Below is a small trained network, with its code and all its weights. Each question gives an input and a target symbol and asks what happens when units are switched off, that is, made to give their printed mean instead of their output.

import numpy as np


def w(rows, s, z=0):
    codes = np.array(rows[::2]) - 128.0
    scale = np.full(codes.shape[1], s)
    scale[-1] = z or s
    return codes * scale


def f(y):
    return y / 2 * (1 + np.tanh(0.7978845608 * (y + 0.044715 * y**3)))


def softmax(a):
    e = np.exp(a - a.max(-1, keepdims=True))
    return e / e.sum(-1, keepdims=True)


def log_softmax(a):
    a = a - a.max(-1, keepdims=True)
    return a - np.log(np.exp(a).sum(-1, keepdims=True))


def net(x, mask):
    ids = ['Λαβμξφ'.index(c) for c in x.split()]
    T = len(ids)
    res = E[ids] + P[:T]
    u = 0
    for l in range(2):
        q, k, v = (res @ M[l].T for M in (Q, K, V))
        z = softmax(np.where(np.tri(T) > 0, q @ k.T / 2**0.5, -1e9)) @ v
        res = res + np.where(mask[u], z, O[l][:, -1]) @ O[l][:, :-1]
        u += 1
        y = f(res @ A[l][:, :-1].T + A[l][:, -1])
        res = res + np.where(mask[u : u + 16], y, B[l][:, -1]) @ B[l][:, :-1]
        u += 16
    return log_softmax(res[-1] @ U[:, :-1].T + U[:, -1])


Q, K, V, O, A, B = {}, {}, {}, {}, {}, {}
E = w([
[145,120,103,87,55,161,84,122],'Λ',
[159,75,185,79,142,151,144,79],'α',
[114,148,144,111,169,189,151,154],'β',
[179,112,105,185,136,97,138,181],'μ',
[149,103,86,92,183,157,248,81],'ξ',
[95,48,78,113,141,137,109,150],'φ',
],0.014)
P = w([
[127,136,130,244,86,169,105,97],'0',
[79,148,191,166,55,100,157,168],'1',
[112,161,165,127,113,136,113,141],'2',
[137,153,152,144,131,161,92,134],'3',
[131,142,140,179,124,170,71,116],'4',
[119,148,143,254,97,160,75,121],'5',
],0.0087)
Q[0] = w([
[92,161,142,169,79,93,136,101],'0.h1',
[118,83,126,247,107,225,129,67],'0.h1',
],0.015)
K[0] = w([
[60,80,149,200,105,163,175,98],'0.h1',
[211,149,53,200,223,194,8,28],'0.h1',
],0.011)
V[0] = w([
[102,80,2,153,50,95,109,106],'0.h1',
[179,130,167,110,32,145,76,125],'0.h1',
],0.016)
O[0] = w([
[227,164,148,19,191,143,120,183,88],'0.h1',
[132,216,1,154,222,49,95,50,7],'0.h1',
],0.0064,0.0022)
A[0] = w([
[59,106,62,137,132,124,168,117,106],'0.n1',
[90,183,162,130,166,146,135,166,83],'0.n2',
[98,179,135,152,126,92,114,122,80],'0.n3',
[93,165,173,52,124,48,161,147,53],'0.n4',
[160,74,81,138,78,151,104,121,83],'0.n5',
[139,158,175,78,170,152,141,133,51],'0.n6',
[63,209,146,72,99,107,161,121,114],'0.n7',
[72,106,173,45,162,151,77,63,3],'0.n8',
[66,105,97,91,133,89,72,122,71],'0.n9',
[56,202,160,129,121,56,130,191,72],'0.n10',
[144,170,223,110,156,69,107,114,102],'0.n11',
[42,115,185,101,159,113,105,137,60],'0.n12',
[93,161,136,111,252,93,121,115,70],'0.n13',
[129,160,120,90,46,96,125,168,23],'0.n14',
[114,78,127,135,29,154,119,136,42],'0.n15',
[88,178,182,135,205,135,104,145,106],'0.n16',
],0.011,0.0052)
B[0] = w([
[94,163,139,158,231,63,97,102,192],'0.n1',
[159,96,81,143,130,211,114,131,106],'0.n2',
[141,170,146,143,173,102,141,113,97],'0.n3',
[71,126,78,183,103,121,112,97,101],'0.n4',
[48,145,184,104,120,115,161,149,164],'0.n5',
[169,134,96,148,248,93,96,130,142],'0.n6',
[200,161,127,189,141,169,88,102,114],'0.n7',
[214,112,182,131,66,106,154,141,116],'0.n8',
[43,156,177,133,112,127,212,169,107],'0.n9',
[172,125,154,114,166,158,118,98,105],'0.n10',
[127,52,107,136,106,139,64,77,103],'0.n11',
[104,79,163,128,85,199,179,145,124],'0.n12',
[97,183,143,90,24,136,150,139,129],'0.n13',
[139,139,87,75,106,145,206,115,90],'0.n14',
[84,233,237,99,95,160,115,121,253],'0.n15',
[165,101,53,140,114,170,55,110,110],'0.n16',
],0.012,0.0023)
Q[1] = w([
[251,171,75,115,146,221,149,69],'1.h1',
[71,199,141,233,141,67,112,90],'1.h1',
],0.0032)
K[1] = w([
[67,10,171,52,227,52,30,176],'1.h1',
[3,105,81,217,121,139,150,11],'1.h1',
],0.0033)
V[1] = w([
[146,85,106,9,199,168,127,14],'1.h1',
[193,95,197,88,61,130,168,91],'1.h1',
],0.014)
O[1] = w([
[90,202,199,185,61,83,186,198,125],'1.h1',
[100,208,111,155,253,73,93,170,255],'1.h1',
],0.0063,0.007)
A[1] = w([
[125,186,90,151,133,148,155,197,42],'1.n1',
[134,64,162,168,157,130,136,145,149],'1.n2',
[142,109,111,61,173,56,143,67,108],'1.n3',
[132,63,98,142,154,108,120,134,63],'1.n4',
[86,97,92,140,54,93,192,134,77],'1.n5',
[68,109,93,65,161,102,105,87,76],'1.n6',
[105,110,43,138,184,102,129,104,94],'1.n7',
[126,158,143,113,164,90,89,123,87],'1.n8',
[141,114,148,127,84,122,108,144,85],'1.n9',
[82,98,2,96,173,74,121,75,46],'1.n10',
[199,78,131,72,49,164,161,133,2],'1.n11',
[189,75,163,86,32,156,72,144,148],'1.n12',
[90,107,90,175,116,46,123,131,86],'1.n13',
[143,112,123,87,162,63,108,124,26],'1.n14',
[128,111,113,85,91,128,18,185,43],'1.n15',
[147,144,76,149,147,108,107,58,153],'1.n16',
],0.011,0.0073)
B[1] = w([
[85,147,82,76,176,191,102,179,203],'1.n1',
[102,48,192,141,230,115,113,144,253],'1.n2',
[111,116,35,196,148,141,42,116,168],'1.n3',
[101,150,153,148,152,151,116,119,126],'1.n4',
[132,193,195,156,128,60,68,129,178],'1.n5',
[170,198,195,193,88,180,132,113,154],'1.n6',
[136,173,125,58,149,191,124,83,189],'1.n7',
[155,94,114,171,41,67,230,120,222],'1.n8',
[70,82,73,86,86,149,167,104,112],'1.n9',
[92,152,143,117,89,150,133,243,164],'1.n10',
[134,165,132,190,247,91,160,75,140],'1.n11',
[150,83,130,106,14,131,121,158,224],'1.n12',
[148,98,134,83,170,68,163,141,149],'1.n13',
[86,69,138,43,103,150,161,53,113],'1.n14',
[141,149,106,165,168,165,157,199,146],'1.n15',
[109,136,98,116,152,140,157,11,218],'1.n16',
],0.011,0.0037)
U = w([
[128,200,46,90,51,129,114,169,3],'Λ',
[97,104,149,175,61,109,103,107,156],'α',
[107,101,103,135,108,242,84,150,31],'β',
[218,49,38,88,148,112,108,214,234],'μ',
[72,178,109,158,180,131,157,160,178],'ξ',
[102,121,160,110,82,151,129,254,171],'φ',
],0.0057,0.0023)

Each question gives the input, a string of symbols that net reads in full, and the target symbol t.
The units are the heads (2 rows each of Q, K, V and O) and the neurons (one row each of A and B). Each row of codes is followed by its name. A weight is (code - 128) times the scale printed after its matrix; where a second scale follows, it is the last column's (O, A, B and U).
mask holds one flag per unit, layer by layer, with each layer's heads first. A switched-off unit (its flag False) gives its mean, the last column of its rows in O or B, instead of its output. The means were averaged over made-up inputs and are rounded, as every weight is.
A unit's drop is (log p(t) with every unit on - log p(t) with that unit switched off) / (log p(t) with every unit on - log p(t) with every unit switched off).
The circuit of an input: a set's keep is (log p(t) with only the set's units on - log p(t) with every unit switched off) / (log p(t) with every unit on - log p(t) with every unit switched off). Starting from the 12 units with the biggest drops (on a tie, the unit counted first), units are removed one at a time, each time the one whose removal leaves the highest keep (on an exact tie, the one counted first), for as long as the keep stays at least 0.8.
circuit, biggest first: the units of the circuit, biggest drop first
unit that matters most: the unit with the biggest drop
k most important neurons: the k neurons with the biggest drops, biggest first
k most important neurons of layer l: the k neurons of layer l with the biggest drops, biggest first
drop of u: that unit's drop, to one decimal
input Λ α ξ α φ α, target Λ: circuit, biggest first -> [0.h1 0.n13 1.n2]
input ξ μ φ α Λ α, target Λ: circuit, biggest first -> [0.h1 1.n2 0.n13]
input α φ φ ξ α, target α: circuit, biggest first -> [0.h1 1.h1 1.n1]
input φ ξ φ, target φ: circuit, biggest first -> [1.h1 0.h1 0.n6]
input Λ ξ ξ ξ ξ, target φ: unit that matters most -> 1.h1
input ξ Λ β, target β: circuit, biggest first -> [0.n16 0.n2]
input β φ μ, target β: 2 most important neurons -> [0.n15 1.n4]
input α ξ ξ ξ, target α: circuit, biggest first -> [0.h1 1.h1 0.n1]
input Λ φ φ β, target μ: circuit, biggest first -> [1.h1 0.n15]
input α Λ Λ μ Λ ξ, target Λ: 2 most important neurons of layer 0 -> [0.n13 0.n1]
input μ ξ ξ Λ φ ξ, target μ: circuit, biggest first -> [0.h1 0.n15]
input α Λ ξ ξ α β, target α: 2 most important neurons -> [1.n1 0.n1]
input α Λ μ, target Λ: 2 most important neurons -> [0.n13 1.n2]
input φ β ξ ξ, target φ: circuit, biggest first -> [0.h1 1.h1 1.n16]
input α β Λ β Λ, target α: 2 most important neurons -> [0.n1 1.n5]
input β α ξ, target β: 2 most important neurons -> [1.n3 1.n7]
input φ Λ β, target Λ: 3 most important neurons -> [0.n13 1.n2 0.n16]
input α ξ φ, target α: 2 most important neurons -> [0.n1 1.n5]
input α ξ μ φ β β, target α: 2 most important neurons of layer 0 -> [0.n1 0.n15]
input ξ α Λ, target ξ: 2 most important neurons -> [1.n12 1.n16]
input β ξ ξ μ μ, target β: drop of 1.n4 -> 0.2
input ξ β μ α β, target β: drop of 0.n2 -> 0.2
input α μ Λ Λ Λ, target Λ: drop of 0.h1 -> 0.9
